Below is a small trained network, with its code and all its weights. Each question gives an input and a class and asks what happens when units are switched off, that is, made to give their printed mean instead of their output.

import numpy as np


def w(rows, s, z=0):
    codes = np.array(rows[::2]) - 128.0
    scale = np.full(codes.shape[1], s)
    scale[-1] = z or s
    return codes * scale


def f(y):
    return np.maximum(y, 0)


def log_softmax(a):
    a = a - a.max(-1, keepdims=True)
    return a - np.log(np.exp(a).sum(-1, keepdims=True))


def net(x, mask):
    res = np.array(x, float).reshape(1, 7) / 4 @ E
    y = f(res @ A[0][:, :-1].T + A[0][:, -1])
    res = res + np.where(mask, y, B[0][:, -1]) @ B[0][:, :-1]
    return log_softmax(res[-1] @ U[:, :-1].T + U[:, -1])


A, B = {}, {}
E = w([
[88,66,83,140,183,66,123,75,28],'x0',
[178,75,252,193,161,155,203,120,144],'x1',
[141,193,254,78,147,106,68,49,123],'x2',
[71,136,129,191,166,77,104,106,237],'x3',
[123,61,126,63,194,178,43,150,154],'x4',
[130,130,128,130,130,127,129,132,128],'x5',
[193,56,80,75,86,80,143,44,190],'x6',
],0.0088)
A[0] = w([
[181,40,215,221,166,167,161,119,182,102],'N1',
[158,87,133,104,151,195,64,172,192,217],'N2',
[112,80,108,159,202,60,131,106,56,89],'N3',
[86,174,123,163,166,68,92,133,203,20],'N4',
[97,29,119,81,209,184,40,133,161,175],'N5',
[224,134,124,57,59,192,159,140,66,157],'N6',
[127,213,145,128,174,171,147,191,120,74],'N7',
[130,168,162,116,133,76,116,77,131,48],'N8',
[75,219,64,61,100,136,92,105,129,104],'N9',
[117,104,152,74,134,175,53,97,108,134],'N10',
[106,198,57,98,95,126,67,120,159,76],'N11',
[100,186,47,103,120,117,79,122,114,61],'N12',
[76,114,189,171,122,118,99,246,101,51],'N13',
[37,212,122,194,197,200,146,179,85,48],'N14',
[173,196,112,175,72,72,140,82,72,190],'N15',
[100,139,135,143,151,79,103,161,155,75],'N16',
[143,167,153,120,99,151,199,142,169,149],'N17',
[179,97,66,88,107,80,156,121,209,61],'N18',
[144,234,166,77,154,102,83,38,120,84],'N19',
[197,87,135,123,95,90,97,34,174,86],'N20',
[13,146,131,201,153,153,115,74,195,58],'N21',
[233,89,80,83,44,156,100,44,122,95],'N22',
[171,100,167,172,192,175,186,98,113,104],'N23',
[89,75,131,139,187,78,150,64,33,124],'N24',
[60,157,150,136,195,154,122,158,120,136],'N25',
[139,178,147,76,123,169,129,165,13,106],'N26',
[156,132,40,178,131,120,146,166,130,92],'N27',
[87,204,109,154,97,87,216,87,147,208],'N28',
[61,131,125,171,157,106,121,124,211,45],'N29',
[115,65,12,173,150,186,220,186,167,62],'N30',
[210,201,149,99,51,184,122,211,254,126],'N31',
[127,93,92,115,169,161,148,145,134,112],'N32',
[163,172,163,96,190,136,104,80,136,172],'N33',
[45,189,173,169,136,132,51,205,77,5],'N34',
[137,144,194,100,148,102,127,72,100,49],'N35',
[49,110,142,132,126,39,150,135,225,75],'N36',
[141,139,97,146,175,87,139,74,224,34],'N37',
],0.0084,0.0032)
B[0] = w([
[181,82,115,158,180,104,71,160,107,247],'N1',
[150,211,88,155,120,115,132,113,157,211],'N2',
[123,135,120,52,111,45,65,124,197,200],'N3',
[103,120,141,87,149,143,171,205,130,178],'N4',
[161,254,104,164,155,163,165,80,173,231],'N5',
[92,166,138,50,144,155,140,195,134,224],'N6',
[118,96,83,96,139,118,125,87,118,181],'N7',
[93,122,150,158,88,137,125,114,146,168],'N8',
[187,89,133,196,181,103,66,170,90,191],'N9',
[115,181,111,165,107,175,137,143,103,186],'N10',
[201,55,138,193,181,90,83,129,82,182],'N11',
[174,90,168,173,170,126,94,168,83,180],'N12',
[139,90,106,117,92,122,146,89,115,182],'N13',
[119,89,108,123,121,104,153,40,97,212],'N14',
[152,174,73,185,165,165,160,143,182,204],'N15',
[132,106,122,126,144,125,187,161,127,154],'N16',
[146,154,112,120,143,89,88,118,154,190],'N17',
[141,91,140,118,137,156,147,43,73,192],'N18',
[57,85,213,176,85,208,117,133,158,209],'N19',
[140,83,119,111,140,176,173,65,71,202],'N20',
[107,102,92,82,144,126,170,202,111,187],'N21',
[125,84,109,107,144,142,205,118,88,211],'N22',
[196,96,112,163,196,118,102,183,96,203],'N23',
[116,189,114,64,58,58,48,142,209,216],'N24',
[149,130,70,114,112,139,160,48,103,186],'N25',
[106,111,88,103,142,141,186,165,115,201],'N26',
[111,124,175,176,90,161,134,135,167,181],'N27',
[179,224,52,154,134,162,134,116,187,205],'N28',
[77,158,128,68,130,160,171,187,110,177],'N29',
[56,104,229,183,48,178,97,115,163,231],'N30',
[115,123,124,63,74,36,46,87,133,245],'N31',
[110,163,179,163,105,149,136,151,143,162],'N32',
[81,112,102,163,102,201,80,148,152,192],'N33',
[134,65,109,100,118,125,183,58,82,200],'N34',
[95,87,171,167,111,154,116,156,142,182],'N35',
[119,152,129,88,140,138,169,156,98,186],'N36',
[92,95,110,59,147,126,165,162,82,178],'N37',
],0.0073,0.011)
U = w([
[136,53,108,96,142,138,173,12,88,82],'0',
[59,97,196,194,75,200,80,146,147,96],'1',
[216,73,131,177,216,100,53,194,95,100],'2',
[107,139,117,29,160,160,174,246,105,111],'3',
[132,159,118,55,88,36,22,97,162,104],'4',
[176,254,84,181,164,170,140,90,158,106],'5',
[139,128,111,128,144,149,101,130,129,252],'6',
],0.01,0.013)

Each question gives the input, the list of numbers given to net, and the class t.
The units are the neurons (one row each of A and B). Each row of codes is followed by its name. A weight is (code - 128) times the scale printed after its matrix; where a second scale follows, it is the last column's (A, B and U).
mask holds one flag per neuron, in row order. A switched-off neuron (its flag False) gives its mean, the last column of its row in B, instead of its output. The means were averaged over made-up inputs and are rounded, as every weight is.
A unit's drop is (log p(t) with every unit on - log p(t) with that unit switched off) / (log p(t) with every unit on - log p(t) with every unit switched off).
The circuit of an input: a set's keep is (log p(t) with only the set's units on - log p(t) with every unit switched off) / (log p(t) with every unit on - log p(t) with every unit switched off). Starting from the 12 units with the biggest drops (on a tie, the unit counted first), units are removed one at a time, each time the one whose removal leaves the highest keep (on an exact tie, the one counted first), for as long as the keep stays at least 0.8.
circuit, biggest first: the units of the circuit, biggest drop first
most important unit: the unit with the biggest drop
k most important neurons: the k neurons with the biggest drops, biggest first
drop of u: that unit's drop, to one decimal
input [1,-5,4,-2,6,4,-7], class 0: most important unit : N34
input [5,-2,-4,2,1,0,-6], class 0: circuit, biggest first : (N14 N34)
input [6,-3,-8,1,-5,-2,4], class 1: 2 most important neurons : (N30 N27)
input [-4,2,-2,-5,-7,3,-8], class 0: 2 most important neurons : (N14 N34)
input [3,-8,-7,0,8,6,1], class 2: 4 most important neurons : (N11 N12 N9 N19)
input [-7,2,1,1,2,7,7], class 0: 4 most important neurons : (N20 N18 N24 N22)
input [3,-1,4,3,-8,5,5], class 5: 2 most important neurons : (N28 N15)
input [0,7,-7,4,6,-1,6], class 1: 2 most important neurons : (N30 N32)
input [-1,-7,-2,4,-1,-4,-8], class 0: circuit, biggest first : (N34 N14)
input [-2,-8,4,8,0,-4,7], class 2: 2 most important neurons : (N11 N9)
input [-6,-2,7,-1,7,7,-3], class 1: 2 most important neurons : (N19 N33)
input [-6,-3,-4,-1,0,6,8], class 0: 2 most important neurons : (N18 N22)
input [-1,-1,0,4,8,4,8], class 0: 4 most important neurons : (N18 N20 N37 N22)
input [-5,-4,7,-1,4,7,-4], class 1: circuit, biggest first : (N19)
input [-6,-6,1,1,2,-4,6], class 0: circuit, biggest first : (N18 N22)
input [6,7,8,-6,1,-4,6], class 1: circuit, biggest first : (N19 N35)
input [5,-1,1,0,4,4,-4], class 4: circuit, biggest first : (N24 N3)
input [-6,-2,4,6,5,-3,-4], class 3: 4 most important neurons : (N4 N21 N29 N24)
input [-7,4,5,8,-8,-6,-4], class 3: 3 most important neurons : (N21 N4 N29)
input [-4,-8,1,4,-2,8,-6], class 2: most important unit : N9
input [5,-5,-7,8,-4,0,5], class 3: 3 most important neurons : (N37 N36 N29)
input [5,3,5,8,-4,-5,-6], class 3: circuit, biggest first : (N21 N4)
input [8,1,5,-7,8,7,-7], class 4: drop of N31 : -0.3
input [-5,8,-8,1,-5,-7,4], class 1: drop of N30 : 5.9
input [-4,8,-7,3,6,-2,2], class 2: drop of N11 : -0.2
